Below are the code and all the weights of a small trained network. Each question names an input and a class and asks about switching units off, where a switched-off unit gives its printed mean instead of its output.

import numpy as np


def w(rows, s, z=0):
    codes = np.array(rows[::2]) - 128.0
    scale = np.full(codes.shape[1], s)
    scale[-1] = z or s
    return codes * scale


def f(y):
    return y / 2 * (1 + np.tanh(0.7978845608 * (y + 0.044715 * y**3)))


def log_softmax(a):
    a = a - a.max(-1, keepdims=True)
    return a - np.log(np.exp(a).sum(-1, keepdims=True))


def net(x, mask):
    res = np.array(x, float).reshape(1, 3) / 4 @ E
    y = f(res @ A[0][:, :-1].T + A[0][:, -1])
    res = res + np.where(mask, y, B[0][:, -1]) @ B[0][:, :-1]
    return log_softmax(res[-1] @ U[:, :-1].T + U[:, -1])


A, B = {}, {}
E = w([
[49,172,182,130,10,2,157,86],'x0',
[77,35,46,160,67,110,36,203],'x1',
[39,153,14,188,160,167,118,21],'x2',
],0.0087)
A[0] = w([
[133,94,83,185,99,76,97,158,65],'neuron 1',
[91,60,115,155,98,128,115,147,59],'neuron 2',
[139,82,81,122,77,146,93,151,71],'neuron 3',
[174,98,145,117,177,179,89,143,95],'neuron 4',
[180,100,182,65,81,119,162,194,70],'neuron 5',
[162,91,113,112,137,205,117,105,255],'neuron 6',
[120,158,76,157,164,145,66,51,56],'neuron 7',
[82,181,128,102,4,63,154,77,95],'neuron 8',
[111,115,74,177,92,114,69,183,173],'neuron 9',
[139,169,163,115,183,128,196,57,58],'neuron 10',
[73,127,72,187,144,164,152,11,98],'neuron 11',
[131,209,144,159,191,125,189,76,106],'neuron 12',
[211,198,164,153,169,115,174,107,163],'neuron 13',
[207,93,180,80,112,133,147,196,64],'neuron 14',
[181,133,73,131,180,217,133,172,40],'neuron 15',
[133,88,130,110,113,135,110,128,52],'neuron 16',
],0.011,0.0093)
B[0] = w([
[133,158,142,145,201,162,111,138,172],'neuron 1',
[108,192,150,112,192,181,124,126,161],'neuron 2',
[112,137,131,136,177,157,106,154,168],'neuron 3',
[120,175,135,160,122,122,161,107,180],'neuron 4',
[101,162,78,124,139,84,148,176,208],'neuron 5',
[163,90,173,162,90,90,143,93,236],'neuron 6',
[88,189,75,117,131,101,142,147,188],'neuron 7',
[146,153,188,186,117,123,176,72,249],'neuron 8',
[187,98,139,121,160,156,93,134,233],'neuron 9',
[146,111,127,134,166,193,113,167,196],'neuron 10',
[109,148,66,82,117,54,130,169,247],'neuron 11',
[170,123,142,122,163,146,93,137,211],'neuron 12',
[161,98,130,108,168,140,87,126,223],'neuron 13',
[65,166,86,88,142,92,126,143,205],'neuron 14',
[79,207,165,206,110,147,183,89,191],'neuron 15',
[42,250,131,126,197,169,136,160,124],'neuron 16',
],0.016,0.012)
U = w([
[118,179,186,208,106,131,187,89,80],'0',
[94,171,49,59,133,55,117,204,116],'1',
[157,130,143,100,199,244,42,180,103],'2',
[210,9,155,112,32,47,95,112,249],'3',
[101,118,137,74,87,175,103,142,101],'4',
],0.014,0.016)

Each question gives the input, the list of numbers given to net, and the class t.
The units are the neurons (one row each of A and B). Each row of codes is followed by its name. A weight is (code - 128) times the scale printed after its matrix; where a second scale follows, it is the last column's (A, B and U).
mask holds one flag per neuron, in row order. A switched-off neuron (its flag False) gives its mean, the last column of its row in B, instead of its output. The means were averaged over made-up inputs and are rounded, as every weight is.
A unit's drop is (log p(t) with every unit on - log p(t) with that unit switched off) / (log p(t) with every unit on - log p(t) with every unit switched off).
The circuit of an input: a set's keep is (log p(t) with only the set's units on - log p(t) with every unit switched off) / (log p(t) with every unit on - log p(t) with every unit switched off). Starting from the 12 units with the biggest drops (on a tie, the unit counted first), units are removed one at a time, each time the one whose removal leaves the highest keep (on an exact tie, the one counted first), for as long as the keep stays at least 0.8.
circuit, biggest first: the units of the circuit, biggest drop first
unit that matters most: the unit with the biggest drop
top k neurons: the k neurons with the biggest drops, biggest first
drop of u: that unit's drop, to one decimal
input [4,-5,-6], class 1: top 2 neurons => neuron 5; neuron 14
input [1,5,4], class 2: unit that matters most => neuron 9
input [-2,-6,5], class 2: top 2 neurons => neuron 10; neuron 12
input [7,-4,8], class 1: top 3 neurons => neuron 11; neuron 6; neuron 15
input [6,-8,-6], class 2: top 3 neurons => neuron 13; neuron 10; neuron 11
input [-6,5,5], class 0: top 2 neurons => neuron 15; neuron 6
input [-7,-1,8], class 1: top 2 neurons => neuron 11; neuron 7
input [1,-5,5], class 1: top 2 neurons => neuron 11; neuron 9
input [-2,-7,-5], class 2: top 3 neurons => neuron 13; neuron 11; neuron 10
input [3,-4,2], class 2: top 2 neurons => neuron 6; neuron 10
input [-3,3,1], class 3: top 2 neurons => neuron 8; neuron 6
input [-1,-3,8], class 1: drop of neuron 3 => 0.0
input [-8,8,8], class 0: drop of neuron 4 => 0.1
input [-7,3,6], class 0: circuit, biggest first => neuron 15
input [-5,1,-8], class 1: drop of neuron 14 => 0.8
